Below are the code and all the weights of a small trained network. Each question names an input and a class and asks about switching units off, where a switched-off unit gives its printed mean instead of its output.

import numpy as np


def w(rows, s, z=0):
    codes = np.array(rows[::2]) - 128.0
    scale = np.full(codes.shape[1], s)
    scale[-1] = z or s
    return codes * scale


def f(y):
    return np.maximum(y, 0)


def log_softmax(a):
    a = a - a.max(-1, keepdims=True)
    return a - np.log(np.exp(a).sum(-1, keepdims=True))


def net(x, mask):
    res = np.array(x, float).reshape(1, 3) / 4 @ E
    y = f(res @ A[0][:, :-1].T + A[0][:, -1])
    res = res + np.where(mask, y, B[0][:, -1]) @ B[0][:, :-1]
    return log_softmax(res[-1] @ U[:, :-1].T + U[:, -1])


A, B = {}, {}
E = w([
[127,88,98,99,183,169,188,97,161,73,153],'x0',
[198,251,117,82,70,153,153,88,175,182,154],'x1',
[115,126,132,143,74,158,190,183,110,110,135],'x2',
],0.022)
A[0] = w([
[87,77,160,206,142,48,136,133,55,140,87,99],'N0',
[92,66,166,208,193,137,91,117,75,61,106,90],'N1',
[88,48,87,128,191,174,186,83,158,23,93,171],'N2',
[134,95,162,152,217,50,44,38,128,123,104,3],'N3',
[71,27,189,196,180,89,104,189,73,39,167,106],'N4',
[98,136,74,119,118,99,130,160,91,97,134,106],'N5',
[141,125,191,179,135,103,83,145,99,136,114,78],'N6',
[79,109,212,221,60,32,29,177,5,167,72,136],'N7',
[66,73,155,181,34,162,180,177,96,78,145,48],'N8',
[90,98,137,180,71,183,184,215,53,108,134,64],'N9',
[91,53,60,131,186,152,185,64,95,50,200,74],'N10',
[61,95,178,200,97,171,219,202,60,101,141,57],'N11',
[128,82,163,147,242,62,70,56,113,151,113,59],'N12',
],0.012,0.0046)
B[0] = w([
[184,147,173,164,122,83,131,92,108,174,152,199],'N0',
[192,194,200,229,107,83,146,86,108,132,180,218],'N1',
[83,66,148,148,187,137,151,199,172,239,80,230],'N2',
[125,116,96,42,108,214,62,110,95,1,91,189],'N3',
[184,218,209,183,97,82,181,63,78,180,196,253],'N4',
[130,136,161,156,119,137,159,147,114,127,153,147],'N5',
[121,124,124,158,101,146,128,163,148,140,103,162],'N6',
[33,40,64,84,178,66,178,211,224,222,75,238],'N7',
[143,127,73,105,91,146,81,110,64,48,61,196],'N8',
[140,119,106,66,124,165,52,139,93,51,98,196],'N9',
[90,62,84,82,143,92,115,200,212,196,34,216],'N10',
[145,136,93,68,97,132,53,124,92,38,102,208],'N11',
[126,138,65,28,94,213,67,93,72,28,74,192],'N12',
],0.012,0.039)
U = w([
[53,23,113,135,195,84,152,201,173,236,84,186],'0',
[222,241,161,133,61,123,204,33,114,220,173,159],'1',
[134,70,104,84,152,177,52,108,52,5,85,2],'2',
],0.014,0.0082)

Each question gives the input, the list of numbers given to net, and the class t.
The units are the neurons (one row each of A and B). Each row of codes is followed by its name. A weight is (code - 128) times the scale printed after its matrix; where a second scale follows, it is the last column's (A, B and U).
mask holds one flag per neuron, in row order. A switched-off neuron (its flag False) gives its mean, the last column of its row in B, instead of its output. The means were averaged over made-up inputs and are rounded, as every weight is.
A unit's drop is (log p(t) with every unit on - log p(t) with that unit switched off) / (log p(t) with every unit on - log p(t) with every unit switched off).
The circuit of an input: a set's keep is (log p(t) with only the set's units on - log p(t) with every unit switched off) / (log p(t) with every unit on - log p(t) with every unit switched off). Starting from the 12 units with the biggest drops (on a tie, the unit counted first), units are removed one at a time, each time the one whose removal leaves the highest keep (on an exact tie, the one counted first), for as long as the keep stays at least 0.8.
units of the circuit, in order: the units of the circuit, biggest drop first
k most important neurons: the k neurons with the biggest drops, biggest first
drop when u is switched off: that unit's drop, to one decimal
input [5,6,-5], class 1: 2 most important neurons	N7, N2
input [-1,3,0], class 1: units of the circuit, in order	N7
input [3,-8,-4], class 1: 2 most important neurons	N4, N1
input [-1,-5,8], class 2: 2 most important neurons	N9, N11
input [1,-4,2], class 1: 2 most important neurons	N4, N1
input [0,-7,7], class 1: 3 most important neurons	N4, N1, N0
input [1,-6,-5], class 1: 2 most important neurons	N4, N1
input [4,-4,5], class 2: 3 most important neurons	N7, N11, N8
input [-6,1,-7], class 2: 3 most important neurons	N3, N2, N12
input [-1,1,2], class 2: 4 most important neurons	N4, N7, N2, N10
input [5,-3,-8], class 2: 2 most important neurons	N12, N3
input [2,-4,3], class 1: 2 most important neurons	N4, N7
input [-4,-2,-6], class 2: 2 most important neurons	N3, N12
input [2,-7,-1], class 1: most important neuron	N4
input [5,-8,-7], class 1: drop when N4 is switched off	1.6
input [-8,7,5], class 0: drop when N4 is switched off	0.8
input [0,-7,-3], class 1: drop when N1 is switched off	0.5
